Here is a tiny trained network, its code and every weight. The questions are about switching its units off for an input and a class, where a switched-off unit gives its printed mean instead of its output.

import numpy as np


def w(rows, s, z=0):
    codes = np.array(rows[::2]) - 128.0
    scale = np.full(codes.shape[1], s)
    scale[-1] = z or s
    return codes * scale


def f(y):
    return y / 2 * (1 + np.tanh(0.7978845608 * (y + 0.044715 * y**3)))


def log_softmax(a):
    a = a - a.max(-1, keepdims=True)
    return a - np.log(np.exp(a).sum(-1, keepdims=True))


def net(x, mask):
    res = np.array(x, float).reshape(1, 5) / 4 @ E
    y = f(res @ A[0][:, :-1].T + A[0][:, -1])
    res = res + np.where(mask, y, B[0][:, -1]) @ B[0][:, :-1]
    return log_softmax(res[-1] @ U[:, :-1].T + U[:, -1])


A, B = {}, {}
E = w([
[3,74,148,124,147],'x0',
[177,46,195,117,71],'x1',
[162,63,74,146,233],'x2',
[179,168,181,115,150],'x3',
[168,182,190,125,168],'x4',
],0.0062)
A[0] = w([
[131,122,136,119,126,110],'N1',
[134,166,130,140,163,97],'N2',
[135,127,137,123,125,113],'N3',
[218,154,177,98,101,129],'N4',
[144,239,120,126,230,72],'N5',
[47,144,35,126,78,3],'N6',
[241,209,160,155,57,60],'N7',
[122,118,138,116,123,104],'N8',
[137,127,141,128,122,105],'N9',
[189,148,150,110,98,106],'N10',
[100,111,169,129,110,73],'N11',
[163,58,111,135,168,85],'N12',
[63,121,142,159,99,116],'N13',
[68,89,216,123,98,46],'N14',
[27,108,111,126,84,114],'N15',
[65,130,73,133,88,68],'N16',
[136,204,128,133,204,86],'N17',
[137,135,123,121,138,132],'N18',
[158,64,112,136,163,82],'N19',
[122,117,147,119,120,86],'N20',
[135,174,130,142,171,99],'N21',
[60,134,65,132,87,40],'N22',
[93,103,185,132,106,66],'N23',
[229,190,149,145,62,63],'N24',
[157,133,139,103,119,113],'N25',
[91,124,129,137,111,115],'N26',
[125,121,144,122,122,94],'N27',
[179,3,63,138,191,64],'N28',
[66,88,217,122,97,41],'N29',
[145,108,119,111,143,135],'N30',
[106,107,171,120,112,71],'N31',
[86,125,131,143,109,116],'N32',
[128,198,130,132,202,66],'N33',
[134,126,125,117,133,137],'N34',
[178,147,141,117,102,115],'N35',
[140,161,126,140,155,116],'N36',
[87,123,121,136,108,109],'N37',
[169,63,117,128,172,106],'N38',
],0.013,0.0034)
B[0] = w([
[130,131,121,129,116,124],'N1',
[158,125,131,116,148,147],'N2',
[131,133,125,126,116,126],'N3',
[99,223,137,160,64,216],'N4',
[233,148,103,133,161,232],'N5',
[95,208,85,184,160,194],'N6',
[65,127,253,56,130,241],'N7',
[130,128,111,127,116,125],'N8',
[130,134,125,126,114,125],'N9',
[117,169,147,127,88,174],'N10',
[134,111,108,101,108,140],'N11',
[118,86,146,186,113,181],'N12',
[102,98,108,76,162,171],'N13',
[164,85,98,79,79,185],'N14',
[70,133,68,92,155,214],'N15',
[90,163,114,137,170,175],'N16',
[198,140,118,117,162,193],'N17',
[137,128,138,130,131,133],'N18',
[118,89,141,179,114,171],'N19',
[132,125,113,121,110,124],'N20',
[166,124,132,112,154,157],'N21',
[93,175,107,150,163,176],'N22',
[142,105,103,97,97,153],'N23',
[83,134,224,79,109,220],'N24',
[130,148,132,129,107,138],'N25',
[111,120,109,104,148,144],'N26',
[130,128,116,122,112,123],'N27',
[91,10,185,202,143,253],'N28',
[165,83,99,76,80,186],'N29',
[129,132,132,158,120,140],'N30',
[139,114,105,108,99,140],'N31',
[108,116,112,97,153,148],'N32',
[191,145,108,122,157,181],'N33',
[132,132,129,134,125,131],'N34',
[121,152,155,119,105,162],'N35',
[156,118,143,111,149,147],'N36',
[107,125,109,106,152,147],'N37',
[121,106,148,202,106,184],'N38',
],0.046,0.0069)
U = w([
[253,160,125,128,201,165],'0',
[110,179,210,91,90,130],'1',
[111,37,133,234,125,145],'2',
[48,171,47,138,211,183],'3',
[167,109,89,160,41,3],'4',
[123,53,38,55,88,141],'5',
],0.0049,0.0023)

Each question gives the input, the list of numbers given to net, and the class t.
The units are the neurons (one row each of A and B). Each row of codes is followed by its name. A weight is (code - 128) times the scale printed after its matrix; where a second scale follows, it is the last column's (A, B and U).
mask holds one flag per neuron, in row order. A switched-off neuron (its flag False) gives its mean, the last column of its row in B, instead of its output. The means were averaged over made-up inputs and are rounded, as every weight is.
A unit's drop is (log p(t) with every unit on - log p(t) with that unit switched off) / (log p(t) with every unit on - log p(t) with every unit switched off).
The circuit of an input: a set's keep is (log p(t) with only the set's units on - log p(t) with every unit switched off) / (log p(t) with every unit on - log p(t) with every unit switched off). Starting from the 12 units with the biggest drops (on a tie, the unit counted first), units are removed one at a time, each time the one whose removal leaves the highest keep (on an exact tie, the one counted first), for as long as the keep stays at least 0.8.
circuit, biggest first: the units of the circuit, biggest drop first
k most important neurons: the k neurons with the biggest drops, biggest first
drop of u: that unit's drop, to one decimal
input [5,-5,-8,-2,6], class 3: circuit, biggest first	(N15)
input [1,6,-2,-5,-7], class 5: 4 most important neurons	(N29, N14, N4, N23)
input [5,-8,2,-5,5], class 0: 3 most important neurons	(N5, N17, N33)
input [8,6,4,6,-3], class 5: 2 most important neurons	(N29, N14)
input [5,-5,7,-2,-8], class 3: 3 most important neurons	(N6, N15, N22)
input [8,-8,1,6,-2], class 3: 3 most important neurons	(N15, N6, N22)
input [6,-3,7,-8,-5], class 3: 2 most important neurons	(N15, N6)
input [-6,-1,2,-2,-3], class 2: 2 most important neurons	(N4, N7)
input [6,6,-4,-7,-7], class 5: 3 most important neurons	(N29, N14, N23)
input [5,5,3,4,3], class 4: drop of N15	0.2
input [1,-4,3,-5,6], class 0: drop of N30	0.0
input [6,6,3,4,1], class 5: drop of N4	0.1
input [0,5,-3,-8,-6], class 3: drop of N6	0.1
input [-3,-4,4,2,-5], class 2: circuit, biggest first	(N28)
